Below are the code and all the weights of a small trained network. Each question names an input and a target symbol and asks about switching units off, where a switched-off unit gives its printed mean instead of its output.

import numpy as np


def w(rows, s, z=0):
    codes = np.array(rows[::2]) - 128.0
    scale = np.full(codes.shape[1], s)
    scale[-1] = z or s
    return codes * scale


def norm(h):
    return h / np.sqrt((h * h).mean(-1, keepdims=True) + 1e-5)


def f(y):
    return np.maximum(y, 0)


def softmax(a):
    e = np.exp(a - a.max(-1, keepdims=True))
    return e / e.sum(-1, keepdims=True)


def log_softmax(a):
    a = a - a.max(-1, keepdims=True)
    return a - np.log(np.exp(a).sum(-1, keepdims=True))


def net(x, mask):
    ids = ['Θγζηλμξψ'.index(c) for c in x.split()]
    T = len(ids)
    res = E[ids] + P[:T]
    q, k, v = (norm(res) @ M[0].T for M in (Q, K, V))
    z = softmax(np.where(np.tri(T) > 0, q @ k.T / 2**0.5, -1e9)) @ v
    res = res + np.where(mask[0], z, O[0][:, -1]) @ O[0][:, :-1]
    y = f(norm(res) @ A[0][:, :-1].T + A[0][:, -1])
    res = res + np.where(mask[1:9], y, B[0][:, -1]) @ B[0][:, :-1]
    return log_softmax(norm(res)[-1] @ U[:, :-1].T + U[:, -1])


Q, K, V, O, A, B = {}, {}, {}, {}, {}, {}
E = w([
[95,157,67,72,173,222],'Θ',
[81,149,125,193,198,178],'γ',
[98,180,173,51,80,126],'ζ',
[94,66,115,200,126,156],'η',
[144,194,107,84,101,84],'λ',
[126,185,90,177,119,116],'μ',
[140,21,190,139,102,158],'ξ',
[62,152,65,131,4,177],'ψ',
],0.027)
P = w([
[2,177,118,114,155,44],'0',
[165,115,86,159,35,190],'1',
[158,121,98,159,25,188],'2',
[153,123,88,152,33,191],'3',
[165,125,95,158,31,189],'4',
[164,115,83,153,34,189],'5',
[156,118,85,154,26,189],'6',
],0.0084)
Q[0] = w([
[119,142,141,120,153,157],'head 1',
[128,95,171,89,252,17],'head 1',
],0.11)
K[0] = w([
[136,120,158,116,77,103],'head 1',
[255,180,153,177,53,237],'head 1',
],0.087)
V[0] = w([
[111,158,4,56,120,143],'head 1',
[186,198,165,49,197,62],'head 1',
],0.018)
O[0] = w([
[1,133,136,124,168,106,198],'head 1',
[98,174,224,137,123,165,8],'head 1',
],0.019,0.017)
A[0] = w([
[149,210,137,81,121,34,101],'neuron 1',
[140,158,172,143,123,208,104],'neuron 2',
[73,126,172,154,124,125,121],'neuron 3',
[127,255,49,183,155,149,112],'neuron 4',
[107,71,137,232,118,138,17],'neuron 5',
[158,173,109,228,234,131,97],'neuron 6',
[163,132,101,94,114,141,255],'neuron 7',
[76,43,149,113,133,102,194],'neuron 8',
],0.028,0.0049)
B[0] = w([
[146,156,135,115,196,57,145],'neuron 1',
[124,118,163,35,206,95,155],'neuron 2',
[173,92,37,146,52,69,234],'neuron 3',
[247,187,100,176,139,189,205],'neuron 4',
[107,145,84,202,228,79,176],'neuron 5',
[26,150,251,136,121,122,156],'neuron 6',
[7,114,225,122,151,131,223],'neuron 7',
[190,136,189,77,95,210,255],'neuron 8',
],0.024,0.014)
U = w([
[53,167,67,129,1,159,25],'Θ',
[29,207,191,181,178,152,226],'γ',
[186,182,104,67,192,30,114],'ζ',
[61,73,56,160,179,77,211],'η',
[20,179,179,38,84,71,105],'λ',
[224,197,89,208,111,109,2],'μ',
[193,52,224,123,95,149,32],'ξ',
[100,183,76,32,208,242,14],'ψ',
],0.011,0.0017)

Each question gives the input, a string of symbols that net reads in full, and the target symbol t.
The units are the heads (2 rows each of Q, K, V and O) and the neurons (one row each of A and B). Each row of codes is followed by its name. A weight is (code - 128) times the scale printed after its matrix; where a second scale follows, it is the last column's (O, A, B and U).
mask holds one flag per unit, heads first, then neurons. A switched-off unit (its flag False) gives its mean, the last column of its rows in O or B, instead of its output. The means were averaged over made-up inputs and are rounded, as every weight is.
A unit's drop is (log p(t) with every unit on - log p(t) with that unit switched off) / (log p(t) with every unit on - log p(t) with every unit switched off).
The circuit of an input: a set's keep is (log p(t) with only the set's units on - log p(t) with every unit switched off) / (log p(t) with every unit on - log p(t) with every unit switched off). Starting from all 9 units, units are removed one at a time, each time the one whose removal leaves the highest keep (on an exact tie, the one counted first), for as long as the keep stays at least 0.8.
units of the circuit, in order: the units of the circuit, biggest drop first
most important unit: the unit with the biggest drop
k most important neurons: the k neurons with the biggest drops, biggest first
drop when u is switched off: that unit's drop, to one decimal
input η η ζ η ψ μ λ, target η: units of the circuit, in order => (neuron 8)
input ψ Θ Θ ψ λ, target ψ: units of the circuit, in order => (head 1; neuron 3; neuron 8)
input Θ ξ μ, target Θ: units of the circuit, in order => (head 1; neuron 3; neuron 8)
input ξ μ ψ η ψ ψ η, target ξ: units of the circuit, in order => (head 1; neuron 7)
input μ Θ γ ξ, target μ: units of the circuit, in order => (head 1; neuron 7; neuron 3)
input λ ψ Θ ψ, target λ: 2 most important neurons => (neuron 2; neuron 4)
input ζ η η Θ η γ, target ζ: units of the circuit, in order => (head 1; neuron 2; neuron 3)
input Θ Θ Θ γ, target Θ: units of the circuit, in order => (head 1; neuron 3; neuron 7)
input ψ η ψ η, target ψ: units of the circuit, in order => (neuron 8; head 1)
input γ η ζ, target γ: 2 most important neurons => (neuron 7; neuron 3)
input λ ξ ζ η, target λ: 4 most important neurons => (neuron 4; neuron 2; neuron 3; neuron 8)
input ξ η ψ Θ λ, target ξ: 3 most important neurons => (neuron 7; neuron 5; neuron 3)
input η ξ μ, target η: 4 most important neurons => (neuron 8; neuron 7; neuron 3; neuron 6)
input γ η γ, target γ: most important neuron => (neuron 6)
input ψ λ λ ψ γ ζ, target ψ: 2 most important neurons => (neuron 8; neuron 3)
input λ λ Θ, target λ: 2 most important neurons => (neuron 2; neuron 3)
input ψ ψ ψ Θ ξ μ, target ψ: 2 most important neurons => (neuron 3; neuron 8)
input Θ η η λ ξ ξ Θ, target Θ: drop when head 1 is switched off => 1.2
input ψ ξ ξ Θ γ λ ξ, target ψ: drop when neuron 3 is switched off => 0.2
input γ ψ ξ η, target γ: most important unit => neuron 3
input η γ η μ Θ ξ, target η: drop when neuron 2 is switched off => 0.0
input λ μ γ λ Θ η η, target λ: drop when neuron 4 is switched off => 0.7
